Here is a tiny trained network, its code and every weight. The questions are about switching its units off for an input and a class, where a switched-off unit gives its printed mean instead of its output.

import numpy as np


def w(rows, s, z=0):
    codes = np.array(rows[::2]) - 128.0
    scale = np.full(codes.shape[1], s)
    scale[-1] = z or s
    return codes * scale


def norm(h):
    return h / np.sqrt((h * h).mean(-1, keepdims=True) + 1e-5)


def f(y):
    return y / 2 * (1 + np.tanh(0.7978845608 * (y + 0.044715 * y**3)))


def log_softmax(a):
    a = a - a.max(-1, keepdims=True)
    return a - np.log(np.exp(a).sum(-1, keepdims=True))


def net(x, mask):
    res = np.array(x, float).reshape(1, 5) / 4 @ E
    u = 0
    for l in range(2):
        y = f(norm(res) @ A[l][:, :-1].T + A[l][:, -1])
        res = res + np.where(mask[u : u + 4], y, B[l][:, -1]) @ B[l][:, :-1]
        u += 4
    return log_softmax(norm(res)[-1] @ U[:, :-1].T + U[:, -1])


A, B = {}, {}
E = w([
[123,122,133,124,112,116,148],'x0',
[168,134,90,126,110,146,117],'x1',
[38,1,78,106,137,186,192],'x2',
[134,105,138,121,124,109,109],'x3',
[87,141,207,51,19,200,76],'x4',
],0.0082)
A[0] = w([
[91,29,116,113,113,181,133,15],'0.n1',
[121,142,140,88,125,125,108,110],'0.n2',
[126,41,55,178,209,94,169,89],'0.n3',
[186,138,89,166,201,10,168,254],'0.n4',
],0.013,0.0032)
B[0] = w([
[1,137,116,126,106,140,95,205],'0.n1',
[120,148,147,154,62,129,177,147],'0.n2',
[231,96,157,42,62,59,203,234],'0.n3',
[34,166,113,211,210,187,36,252],'0.n4',
],0.011,0.012)
A[1] = w([
[230,48,122,52,185,4,236,116],'1.n1',
[212,244,246,110,41,57,145,76],'1.n2',
[160,128,73,39,131,3,150,3],'1.n3',
[56,131,151,143,161,63,140,5],'1.n4',
],0.013,0.0015)
B[1] = w([
[186,2,56,205,61,113,84,226],'1.n1',
[202,171,174,121,86,107,161,254],'1.n2',
[191,83,101,187,136,154,136,183],'1.n3',
[155,147,113,136,113,137,111,158],'1.n4',
],0.02,0.012)
U = w([
[154,206,109,220,253,105,41,226],'0',
[131,113,123,55,199,110,162,26],'1',
[130,136,118,81,184,152,165,2],'2',
[200,10,54,202,96,108,105,207],'3',
[234,222,207,113,61,104,152,206],'4',
[105,130,111,129,181,115,183,12],'5',
[141,106,136,52,221,125,160,11],'6',
[2,99,131,58,48,166,145,231],'7',
],0.012,0.0049)

Each question gives the input, the list of numbers given to net, and the class t.
The units are the neurons (one row each of A and B). Each row of codes is followed by its name. A weight is (code - 128) times the scale printed after its matrix; where a second scale follows, it is the last column's (A, B and U).
mask holds one flag per neuron, layer by layer. A switched-off neuron (its flag False) gives its mean, the last column of its row in B, instead of its output. The means were averaged over made-up inputs and are rounded, as every weight is.
A unit's drop is (log p(t) with every unit on - log p(t) with that unit switched off) / (log p(t) with every unit on - log p(t) with every unit switched off).
The circuit of an input: a set's keep is (log p(t) with only the set's units on - log p(t) with every unit switched off) / (log p(t) with every unit on - log p(t) with every unit switched off). Starting from all 8 units, units are removed one at a time, each time the one whose removal leaves the highest keep (on an exact tie, the one counted first), for as long as the keep stays at least 0.8.
circuit, biggest first: the units of the circuit, biggest drop first
k most important neurons: the k neurons with the biggest drops, biggest first
k most important neurons of layer l: the k neurons of layer l with the biggest drops, biggest first
drop when u is switched off: that unit's drop, to one decimal
input [6,-1,-4,8,-8], class 0: circuit, biggest first => [0.n4]
input [-8,-4,1,-7,4], class 7: circuit, biggest first => [0.n3, 1.n2, 1.n1, 0.n4]
input [8,4,2,7,5], class 7: 2 most important neurons of layer 1 => [1.n1, 1.n2]
input [7,2,0,-5,3], class 4: 4 most important neurons => [0.n4, 0.n1, 0.n3, 1.n1]
input [6,-8,0,-2,0], class 0: 4 most important neurons => [0.n3, 1.n2, 1.n1, 1.n4]
input [6,-3,-3,1,1], class 4: 2 most important neurons => [0.n4, 0.n3]
input [-5,-7,0,1,2], class 4: circuit, biggest first => [0.n4, 0.n3, 1.n1]
input [3,0,-5,-8,1], class 4: 2 most important neurons => [0.n4, 0.n1]
input [-5,5,-1,-5,3], class 4: 3 most important neurons => [0.n4, 0.n3, 0.n1]
input [-2,3,-3,-7,2], class 4: 2 most important neurons => [0.n4, 0.n3]
input [-7,-5,0,-3,4], class 4: 2 most important neurons => [0.n4, 0.n1]
input [-2,-4,-7,1,-7], class 0: drop when 0.n4 is switched off => 0.2
input [0,5,-1,2,3], class 4: drop when 0.n3 is switched off => 0.6
input [-4,5,3,8,4], class 7: drop when 1.n1 is switched off => 0.1
input [-4,6,-4,0,3], class 4: drop when 0.n4 is switched off => 2.0
input [7,7,-3,-7,-4], class 0: most important neuron of layer 0 => [0.n4]
